[6,29,-23,-2,0,-26,-29,-2,-72,12,-11,18,59,13,-26,2,22,6,13,39,-5,18,-6,-1,30,14,-28,1,11,-23,-7,-8,38,-7]  <123>
[9,1,2,-27,-27,14,28,-5,-11,-26,18,-42,-33,-17,17,30,-15,34,-24,50,-9,1,-32,-18,-4,-8,-6,-20,10,12,-10,5,-11,-3]  <135>
[24,-2,-1,-40,18,0,-11,-25,29,-14,-8,-35,23,27,1,31,3,5,-7,-48,0,1,7,25,23,-19,25,35,2,23,10,-8,0,109]  <32>
[37,-13,-37,-16,9,-29,33,12,-10,20,4,-28,19,-25,-33,-9,24,-39,-1,-23,2,59,-13,19,16,30,11,-23,24,-25,-16,-4,-26,-33]  <22>
[-7,45,-65,-10,13,-36,-14,-2,-104,-3,30,9,67,10,-22,0,-1,-18,13,39,-5,5,-3,8,38,17,4,-15,-19,3,-8,-18,31,15]  <75>
[-14,-35,28,24,53,-8,24,-11,39,5,36,-31,-10,-32,-43,0,-23,-7,-15,-13,21,13,5,1,-13,40,-4,-5,-17,2,-42,-26,-43,18]  <214>
[11,25,-11,25,5,-53,-4,12,1,17,-5,-3,11,-26,-21,-25,11,-48,44,-12,-14,68,1,45,13,38,4,10,41,-26,-6,-11,-10,-28]  <13>
[-7,38,-24,-54,3,15,20,0,-24,3,13,9,-22,-17,-60,-22,-28,3,-7,-8,10,0,22,42,-8,30,-30,-33,27,6,-38,33,-13,-80]  <90>
[-14,-35,-7,14,47,28,11,-12,56,10,14,-35,-6,-25,-14,-2,-56,32,-18,-3,22,-4,6,-1,-33,30,16,-20,-1,-27,-51,2,-37,34]  <18>
[36,21,-38,-9,-5,-58,15,-4,11,13,-26,-31,3,-19,-45,-13,3,-33,30,-21,-13,62,3,35,1,19,9,5,29,-21,-37,-10,-7,-27]  <13>
[-3,25,-10,4,-17,-5,-34,-1,-64,0,-8,8,63,5,-22,-8,18,12,0,20,6,4,-18,-23,39,13,-31,-9,-2,-7,2,-7,33,23]  <119>
[-7,27,-8,-49,-18,68,16,23,-2,3,41,8,15,-8,-31,-8,-24,-9,8,-8,17,2,20,40,11,0,-14,-19,42,-8,-5,60,8,-35]  <103>
[52,0,-13,-26,18,2,-7,-34,53,-7,-46,-13,17,5,26,33,-6,26,-40,-39,-10,34,7,12,12,-6,15,27,4,21,-3,-19,1,88]  <18>
[-11,31,-6,-64,-16,46,-15,5,-7,19,10,3,-15,-14,-75,-36,-27,7,11,-31,27,14,28,46,6,29,-29,-1,27,-9,-17,40,-6,-50]  <228>
[-22,33,0,-23,-62,37,3,9,-14,21,-6,-12,-27,-23,-56,-27,-12,0,10,-18,14,6,16,39,-12,12,-45,8,32,4,-26,38,-16,-70]  <13>
[-11,64,-33,-43,-24,22,-16,-17,-57,7,23,5,5,-14,-58,2,-28,-34,-15,-27,0,9,24,42,11,15,-30,12,27,5,-25,13,-11,-45]  <214>
[-12,-16,-6,-33,17,7,8,10,-11,8,21,-25,-37,-20,8,8,-26,25,-37,27,-11,12,-32,0,7,-18,3,-22,-25,7,7,-15,-14,-2]  <228>
[-16,-34,24,15,41,6,17,-16,53,-17,38,-35,-2,-27,-17,4,-18,9,-15,-13,26,12,-12,-10,-19,11,-5,-29,-13,-19,-43,12,-36,14]  <135>
[23,-2,-37,-7,13,-41,-13,-48,8,-3,-4,-37,28,26,13,28,-2,5,-19,-10,-4,12,1,3,5,-2,41,13,-13,16,-17,-32,-5,87]  <75>
[-11,48,-14,-73,-13,45,9,-13,-32,11,-33,0,-28,-5,-78,-44,-22,-21,3,-21,35,-4,45,38,-7,10,-27,-16,2,6,-23,32,-11,-51]  <228>
[-26,41,-29,20,2,-15,-36,4,-80,61,0,15,35,-1,-33,7,17,-5,9,50,-15,22,-15,13,43,26,-20,12,-14,-24,1,-32,33,-1]  <13>
[-20,16,-19,-41,-28,32,3,-1,-21,16,-14,-27,-4,-22,-58,-29,-38,-11,-2,-8,21,12,22,39,-13,24,-35,-6,27,6,-15,21,-19,-67]  <18>
[-7,10,-44,-15,-3,-5,-26,18,-88,42,-15,-1,78,4,-41,12,27,-8,16,11,-4,13,-2,10,40,15,-7,-6,-15,-2,0,-14,35,19]  <228>
[25,-4,-7,-33,-3,-4,-9,-45,10,-3,-30,-70,25,11,-31,39,-11,-8,-18,-31,0,20,8,16,19,8,11,24,16,45,-5,-30,-18,81]  <18>
[17,18,-14,34,-4,-41,16,3,1,20,16,-25,36,-7,-31,-3,27,-32,18,-5,-5,54,9,18,6,40,-19,10,23,-42,-34,-23,-12,-4]  <32>
[-8,31,-29,-6,3,-14,-1,8,-82,4,10,6,71,-2,-40,20,27,2,14,14,11,5,-9,20,55,18,-32,36,-14,-5,-7,-16,37,32]  <75>
[36,-23,-50,11,-16,-47,1,0,19,30,-44,-48,6,-22,-41,-12,-21,-2,-11,-23,-16,70,-15,21,-16,6,-10,11,11,-40,-19,-20,-14,-22]  <78>
[-14,1,-22,-34,2,7,-5,-23,13,-10,21,-33,-14,-19,26,16,-36,26,-20,37,-2,17,-28,13,-17,0,33,3,7,6,-6,7,-10,14]  <78>
[14,-53,-8,33,19,-45,4,5,-4,20,-15,-34,15,-16,-49,-16,-1,-25,-2,-29,4,44,9,38,4,27,-17,16,37,-24,-34,-27,-37,-20]  <103>
[-36,-65,22,32,12,12,-2,-6,14,7,0,-37,-9,-6,-46,-1,-40,23,-32,-7,12,-10,24,3,-33,38,-13,-1,5,10,-45,-15,-41,0]  <103>
[15,4,-8,-20,11,-17,-8,-45,-1,-12,-23,-20,8,15,0,13,14,19,3,-27,5,28,-6,31,22,-22,7,28,-9,24,-18,-7,5,91]  <123>
[28,0,-22,-27,16,7,-3,-17,0,-3,-33,-36,17,4,-5,22,7,2,-9,-52,12,5,10,26,25,-3,20,32,-3,18,-4,-14,-16,109]  <228>
[2,31,-36,-20,2,9,-15,-1,-103,5,38,4,45,2,-22,3,28,-13,-10,18,4,5,-26,-6,50,-1,-16,-38,-15,-10,11,-4,11,20]  <214>
[44,7,-18,-37,26,-12,-7,-28,26,-16,-28,-9,26,9,16,6,-11,27,-22,-21,0,29,9,21,13,-1,12,15,10,18,-18,-14,0,81]  <18>
[-1,55,-24,-5,7,-16,-16,1,-94,-2,6,18,23,10,-39,-4,19,-5,10,32,-8,19,-7,-6,41,25,-14,-19,-10,-15,-6,-19,29,19]  <123>
[4,-49,48,15,11,5,14,6,46,-10,-8,-31,-26,2,-60,-27,-37,25,-4,-5,24,-18,17,-3,-26,18,-24,10,-5,19,-34,-11,-33,10]  <228>
[10,20,-19,-4,-17,-13,-19,-9,-75,-18,14,7,43,16,-6,0,17,10,9,17,-8,6,-19,-5,40,8,-19,-26,19,11,0,6,22,17]  <119>
[40,15,-23,-38,33,-36,-5,-32,17,-5,-19,-28,13,27,12,15,4,12,-26,-19,-7,27,0,33,26,9,21,11,2,26,18,-31,-7,96]  <90>
[-9,11,-9,6,-15,15,-10,-14,-6,-5,23,-29,-23,-18,21,12,-28,10,-22,42,-6,-6,-31,-2,2,-3,0,-19,4,32,17,6,-18,-7]  <13>
[-13,54,-7,41,4,-9,-46,-10,-76,17,-31,40,71,4,-8,23,6,-14,-11,56,-18,17,-18,6,28,20,-20,3,11,-11,-11,-25,34,16]  <18>
[-25,29,-24,-63,-34,46,12,-7,-22,17,3,-11,-21,-7,-70,-38,-35,19,3,-5,21,1,13,42,-13,5,-27,-19,21,-15,-40,44,-6,-66]  <90>
[-16,49,-31,-94,-25,17,-3,-5,-16,21,3,-35,-8,-1,-68,-33,-48,0,11,11,20,2,19,28,-15,0,-9,-15,29,-27,-35,22,0,-50]  <18>
[29,-4,-14,-45,0,-16,-23,-42,3,-24,-51,-37,14,15,2,20,-4,11,-29,-31,-5,37,6,31,13,6,31,57,20,32,6,-29,-12,96]  <78>
[39,-10,-5,2,-1,-38,21,2,31,-4,23,-31,29,-7,-22,-16,23,-17,11,-26,11,47,-12,4,17,14,-16,-2,39,-39,-26,-2,-15,-9]  <119>
[-12,14,-11,-54,22,16,12,-23,-11,14,21,-23,-22,-26,-3,-16,-28,10,6,32,3,19,-20,9,26,-24,14,-17,-9,-2,-10,-6,1,11]  <90>
[6,16,-50,2,14,-17,-23,-1,-62,19,-11,20,80,-5,-12,35,6,9,-1,23,-15,17,-20,13,37,21,-7,18,0,-7,-7,-5,39,14]  <22>
[0,-32,14,28,68,-18,32,-9,45,-16,-16,-18,15,-15,-21,32,-35,12,-35,12,8,2,20,1,-29,42,-23,4,3,0,-38,-15,-26,-4]  <123>
[-10,16,-35,-29,-15,44,-3,-5,-24,18,2,-4,-17,-30,-58,-19,-40,-3,-3,-29,11,8,15,35,-15,19,-22,-45,21,10,-20,52,-16,-59]  <78>
[19,-16,-23,10,-4,-32,12,4,-1,25,2,-20,16,-21,-31,-20,3,-12,35,-22,-11,65,0,27,6,21,-9,-3,17,-37,-16,-10,-5,-14]  <214>
[36,13,-15,-50,14,-7,-14,-19,-16,-7,-9,-20,27,37,4,7,21,7,10,-28,10,-4,12,24,44,-28,12,10,17,3,15,-1,12,107]  <103>
[-7,30,-47,-13,-1,-21,-18,21,-105,24,-29,-12,70,-5,-36,29,29,-18,-5,21,-8,12,-12,4,28,35,-8,-38,4,5,8,-11,24,4]  <123>
[36,15,-12,6,-20,-22,-12,-31,-15,4,-27,-29,20,30,-12,16,22,11,-8,-21,-2,26,5,21,35,-3,-17,51,-9,38,2,-36,7,106]  <123>
[-2,-14,25,33,27,-2,3,-28,64,-1,-10,-30,22,-24,-22,17,-26,10,-21,-13,10,14,16,0,-19,50,-2,21,23,1,-53,-21,-34,36]  <90>
[-14,28,-63,5,9,-10,-22,-28,-98,2,8,-1,61,-3,-32,-1,16,-2,11,23,9,23,-15,25,44,14,-24,21,-22,-21,-18,-11,25,14]  <32>
[-2,-58,18,22,46,-7,25,-14,69,-5,9,-42,18,-10,-25,13,-23,22,-50,9,23,7,6,-4,-31,33,-6,22,-17,2,-52,-26,-35,13]  <32>
[-5,35,10,-24,-15,13,-11,1,-23,18,-2,-4,-32,-13,-12,-6,-31,4,-8,30,-22,19,-25,-6,7,-18,2,-38,-8,-5,15,-8,9,6]  <214>
[-10,-40,11,9,39,-30,5,-27,28,1,25,-36,6,0,-48,-25,-24,15,-22,15,24,20,16,-17,-10,64,-10,-1,-10,3,-39,-39,-26,-6]  <119>
[10,3,-23,26,-2,-53,20,17,21,40,16,-7,9,-10,-27,19,20,-36,16,-38,-25,58,-15,45,-3,21,7,20,20,-37,-32,-8,-8,-26]  <22>
[46,14,-25,-14,44,-43,12,13,36,13,13,-2,17,-13,-35,-5,25,-18,5,-35,6,54,16,11,24,40,2,7,10,-52,-17,-21,8,6]  <103>
[-27,29,-38,-62,-10,16,17,0,-34,6,32,-20,-2,-10,-62,-29,-42,-4,5,-13,25,6,11,59,-2,-2,-28,-20,18,-19,-28,44,-15,-58]  <75>
[-6,7,7,-27,-13,36,16,9,-4,7,-3,-5,-10,6,10,18,-29,27,-20,42,-15,-9,9,-5,-2,-16,-4,-15,6,8,0,5,16,13]  <103>
[19,3,-15,44,-38,-28,-22,9,-14,23,-9,-15,22,-27,-12,-19,6,-28,23,-25,-20,58,-17,16,-2,17,-10,-24,40,-35,-4,0,-18,-17]  <214>
[21,-5,-17,-35,12,-24,-19,-56,30,-18,-21,-42,22,1,14,24,-3,5,1,-32,7,18,1,25,5,-8,29,42,17,32,-22,-14,-9,71]  <18>
[37,15,-20,-42,1,-31,-23,-28,10,-16,-48,-45,19,26,-23,18,-17,2,-19,-43,2,4,-5,28,7,-22,27,44,3,13,-5,-26,-5,114]  <214>
[-22,33,-15,-32,-34,14,5,13,-59,25,-21,-1,-15,-4,-71,-44,-37,-31,-8,8,9,9,9,44,-3,9,-22,-17,26,7,-26,12,-8,-68]  <119>
[39,27,-23,13,6,-62,3,-7,7,13,38,-21,21,1,-34,-25,20,-35,22,-4,0,58,-13,44,20,41,-15,-17,47,-20,-9,-8,-20,-30]  <90>
[-4,34,-22,-8,15,-19,-28,-7,-79,6,8,11,64,2,-17,1,12,6,-3,33,-5,1,-9,-4,46,14,-26,-4,0,-1,-7,-24,23,26]  <90>
[25,5,-37,29,25,-57,10,-14,32,22,3,-18,10,6,-32,-14,3,-22,21,3,3,46,-1,44,-5,26,-7,24,18,-50,-24,-10,-11,-32]  <13>
[32,0,-12,23,-5,-53,19,0,19,0,41,-30,9,-2,-11,-24,13,-18,36,-6,-4,41,-12,35,2,22,-11,-12,58,-31,-24,4,-30,-25]  <90>
[-24,11,-41,-51,-32,37,7,10,-49,16,-4,-28,-25,-22,-71,-35,-47,6,6,-22,11,12,5,51,-8,-7,-24,-25,13,-12,-36,39,-21,-54]  <228>
[32,8,-23,37,-28,-54,8,-10,2,4,12,-42,7,12,-49,-30,15,-33,7,-6,18,39,-20,29,0,39,-24,-2,37,-23,-16,-7,-29,-32]  <119>
[-33,25,-23,-44,-61,0,-16,12,-53,17,27,-29,9,-1,-48,-29,-43,7,1,29,4,1,2,26,-6,2,-21,3,23,4,-17,8,-1,-53]  <75>
[31,-9,-41,20,11,-42,20,0,36,25,26,-20,16,-33,-4,-7,-5,-10,12,-12,5,56,-1,43,-3,34,-2,18,47,-52,-38,1,-26,-38]  <75>
[36,-10,-24,14,15,-44,16,-10,34,16,5,-32,25,-33,-17,-12,24,-19,11,-9,21,76,-7,35,9,45,-16,25,24,-37,-20,-11,-20,-22]  <135>
[-1,5,-29,-12,4,12,28,-4,-64,-13,3,-35,-37,-20,-1,20,-31,4,-30,45,-17,5,-18,-8,8,2,-5,-35,3,14,1,-13,-22,-12]  <123>
[44,6,-24,52,-14,-46,4,8,52,9,7,-16,16,-10,2,9,-2,-18,-2,-11,-14,48,-14,12,-10,35,4,-3,21,-19,8,-8,-6,-14]  <75>
[44,18,-2,-25,16,-29,-11,-17,37,-13,-11,-28,11,19,-4,18,11,13,-19,-40,6,16,-6,17,20,-11,3,42,-3,8,8,-21,-2,113]  <78>
[7,15,-51,-12,-4,2,-17,-3,-82,9,-10,-9,47,-4,-27,8,18,2,-19,32,4,25,-18,-15,37,23,-3,-4,-25,-15,-1,-23,24,16]  <135>
[2,3,0,-35,0,-45,13,-17,-23,-15,-11,-57,9,12,-10,16,19,-10,4,-29,-1,-7,14,20,6,-17,3,25,-1,36,-29,-30,-21,76]  <32>
[-11,-8,-19,-15,35,20,33,-13,-27,-1,19,-18,-40,-12,-20,8,-50,8,-11,33,-13,5,-16,29,17,5,7,-13,-6,18,-1,-11,-14,-3]  <90>
[26,12,-21,-25,-6,-4,-15,-38,13,-4,-36,-38,15,-4,7,18,-13,10,-5,-47,3,14,9,19,17,-6,30,13,1,41,-4,-8,-7,111]  <75>
